Here is a tiny trained network, its code and every weight. The questions are about switching its units off for an input and a target symbol, where a switched-off unit gives its printed mean instead of its output.

import numpy as np


def w(rows, s, z=0):
    codes = np.array(rows[::2]) - 128.0
    scale = np.full(codes.shape[1], s)
    scale[-1] = z or s
    return codes * scale


def f(y):
    return np.maximum(y, 0)


def softmax(a):
    e = np.exp(a - a.max(-1, keepdims=True))
    return e / e.sum(-1, keepdims=True)


def log_softmax(a):
    a = a - a.max(-1, keepdims=True)
    return a - np.log(np.exp(a).sum(-1, keepdims=True))


def net(x, mask):
    ids = ['ΘΞΠΨΩαβγεζημσφ'.index(c) for c in x.split()]
    T = len(ids)
    res = E[ids] + P[:T]
    u = 0
    for l in range(2):
        q, k, v = (res @ M[l].T for M in (Q, K, V))
        z = softmax(np.where(np.tri(T) > 0, q @ k.T / 4**0.5, -1e9)) @ v
        res = res + np.where(mask[u], z, O[l][:, -1]) @ O[l][:, :-1]
        u += 1
        y = f(res @ A[l][:, :-1].T + A[l][:, -1])
        res = res + np.where(mask[u : u + 4], y, B[l][:, -1]) @ B[l][:, :-1]
        u += 4
    return log_softmax(res[-1] @ U[:, :-1].T + U[:, -1])


Q, K, V, O, A, B = {}, {}, {}, {}, {}, {}
E = w([
[170,19,9,74],'Θ',
[195,125,145,75],'Ξ',
[215,129,153,76],'Π',
[179,125,201,78],'Ψ',
[237,119,222,18],'Ω',
[158,131,146,109],'α',
[43,8,12,191],'β',
[87,94,117,61],'γ',
[47,90,137,114],'ε',
[133,126,101,162],'ζ',
[126,117,117,178],'η',
[228,138,49,162],'μ',
[187,124,87,199],'σ',
[171,132,73,150],'φ',
],0.017)
P = w([
[83,254,35,109],'0',
[93,124,81,164],'1',
[101,186,57,132],'2',
[111,225,43,107],'3',
[131,74,137,121],'4',
[151,121,93,91],'5',
[160,159,61,75],'6',
[152,49,170,113],'7',
[166,108,117,85],'8',
[168,133,90,72],'9',
[183,42,155,92],'10',
[144,97,155,101],'11',
],0.0099)
Q[0] = w([
[92,110,73,166],'0.h1',
[255,230,99,197],'0.h1',
[137,77,107,116],'0.h1',
[38,134,164,77],'0.h1',
],0.0087)
K[0] = w([
[96,114,62,110],'0.h1',
[31,200,127,141],'0.h1',
[90,2,164,133],'0.h1',
[104,86,46,103],'0.h1',
],0.0085)
V[0] = w([
[120,122,94,101],'0.h1',
[160,155,203,146],'0.h1',
[152,128,127,254],'0.h1',
[116,33,213,187],'0.h1',
],0.0067)
O[0] = w([
[170,134,10,122,169],'0.h1',
[87,158,224,169,37],'0.h1',
[112,117,113,111,161],'0.h1',
[94,126,156,171,2],'0.h1',
],0.011,0.0052)
A[0] = w([
[157,218,195,3,2],'0.n1',
[169,74,87,6,30],'0.n2',
[115,61,98,15,159],'0.n3',
[151,220,192,186,79],'0.n4',
],0.0071,0.0018)
B[0] = w([
[121,135,115,36,149],'0.n1',
[40,116,176,246,245],'0.n2',
[94,156,65,185,210],'0.n3',
[184,172,94,160,128],'0.n4',
],0.011)
Q[1] = w([
[110,128,84,67],'1.h1',
[93,91,97,114],'1.h1',
[133,251,58,84],'1.h1',
[134,169,107,107],'1.h1',
],0.011)
K[1] = w([
[86,150,64,74],'1.h1',
[150,92,90,149],'1.h1',
[126,211,84,105],'1.h1',
[136,247,52,128],'1.h1',
],0.011)
V[1] = w([
[254,5,80,100],'1.h1',
[121,78,207,92],'1.h1',
[118,100,166,189],'1.h1',
[19,62,171,56],'1.h1',
],0.0077)
O[1] = w([
[84,247,105,107,134],'1.h1',
[113,128,128,149,2],'1.h1',
[151,136,135,134,141],'1.h1',
[131,88,30,117,46],'1.h1',
],0.015)
A[1] = w([
[75,97,150,67,48],'1.n1',
[6,118,114,62,164],'1.n2',
[100,91,7,113,3],'1.n3',
[168,195,27,104,207],'1.n4',
],0.012,0.0043)
B[1] = w([
[226,99,208,216,136],'1.n1',
[186,2,160,200,188],'1.n2',
[148,229,110,71,232],'1.n3',
[27,24,198,72,255],'1.n4',
],0.0086,0.0072)
U = w([
[142,101,91,86,212],'Θ',
[134,95,109,107,181],'Ξ',
[97,101,113,114,82],'Π',
[86,62,113,172,31],'Ψ',
[22,169,168,121,224],'Ω',
[185,70,105,208,188],'α',
[113,104,108,152,68],'β',
[231,90,177,161,3],'γ',
[51,121,61,92,167],'ε',
[141,70,157,100,191],'ζ',
[114,113,103,107,78],'η',
[147,97,63,102,148],'μ',
[189,252,135,187,120],'σ',
[141,192,63,230,38],'φ',
],0.011,0.0055)

Each question gives the input, a string of symbols that net reads in full, and the target symbol t.
The units are the heads (4 rows each of Q, K, V and O) and the neurons (one row each of A and B). Each row of codes is followed by its name. A weight is (code - 128) times the scale printed after its matrix; where a second scale follows, it is the last column's (O, A, B and U).
mask holds one flag per unit, layer by layer, with each layer's heads first. A switched-off unit (its flag False) gives its mean, the last column of its rows in O or B, instead of its output. The means were averaged over made-up inputs and are rounded, as every weight is.
A unit's drop is (log p(t) with every unit on - log p(t) with that unit switched off) / (log p(t) with every unit on - log p(t) with every unit switched off).
The circuit of an input: a set's keep is (log p(t) with only the set's units on - log p(t) with every unit switched off) / (log p(t) with every unit on - log p(t) with every unit switched off). Starting from all 10 units, units are removed one at a time, each time the one whose removal leaves the highest keep (on an exact tie, the one counted first), for as long as the keep stays at least 0.8.
circuit, biggest first: the units of the circuit, biggest drop first
unit that matters most: the unit with the biggest drop
k most important neurons: the k neurons with the biggest drops, biggest first
k most important neurons of layer l: the k neurons of layer l with the biggest drops, biggest first
input μ σ η, target σ: circuit, biggest first => (1.h1, 1.n4)
input ε Ξ σ Θ σ γ, target α: 3 most important neurons => (0.n2, 1.n2, 1.n4)
input Θ Ξ σ, target γ: unit that matters most => 0.n3
input μ γ Ω Ω Ξ σ Θ, target φ: 2 most important neurons of layer 0 => (0.n2, 0.n3)
input Θ Ψ μ, target γ: circuit, biggest first => (0.n3, 1.h1, 0.n2, 0.h1)
input σ Θ Ξ γ σ γ μ, target α: 2 most important neurons of layer 0 => (0.n2, 0.n3)
input ε Π ε μ Θ γ γ, target φ: circuit, biggest first => (0.n2, 0.n3, 1.n4)
input σ σ σ σ σ σ φ, target Ω: 2 most important neurons => (0.n2, 0.n3)
input σ μ σ σ α σ φ, target Ω: circuit, biggest first => (0.n3, 0.n2, 1.h1, 1.n4)
input Θ Θ σ σ, target γ: circuit, biggest first => (0.n2, 0.n3, 0.h1, 1.h1)
input σ σ σ ε β α φ σ ε Ω, target γ: 4 most important neurons => (0.n1, 1.n1, 1.n2, 1.n4)
input γ ζ μ, target α: circuit, biggest first => (1.h1, 0.n3)
input μ ε Θ σ μ μ Θ σ Θ γ σ Ω, target γ: circuit, biggest first => (1.n1, 0.n1, 1.n4)
input μ η σ σ α μ σ σ Π Ξ, target Ω: circuit, biggest first => (0.n2)
input γ ε μ Π, target α: 2 most important neurons of layer 1 => (1.n4, 1.n3)
input Ψ μ Π μ ε β σ γ α γ α, target α: circuit, biggest first => (1.h1, 0.n2)
input Π α β σ μ μ Ω μ, target σ: 2 most important neurons of layer 0 => (0.n3, 0.n1)
input γ σ σ, target α: 3 most important neurons => (0.n3, 0.n2, 1.n4)
input Π σ γ σ η ζ σ σ μ σ Ψ β, target ε: 2 most important neurons => (1.n3, 0.n2)
input μ Π μ μ μ μ, target σ: 2 most important neurons => (0.n2, 1.n4)
input γ ε Π σ, target α: circuit, biggest first => (1.h1)
input σ σ η γ σ ε, target α: circuit, biggest first => (1.n2, 1.n4)
input γ Ω Θ η, target α: circuit, biggest first => (1.h1, 0.n3, 0.n2)
input γ μ μ φ, target α: 4 most important neurons => (0.n2, 0.n3, 0.n1, 1.n3)
input Θ β α μ σ γ σ μ η φ γ, target Ψ: 2 most important neurons => (0.n3, 1.n2)
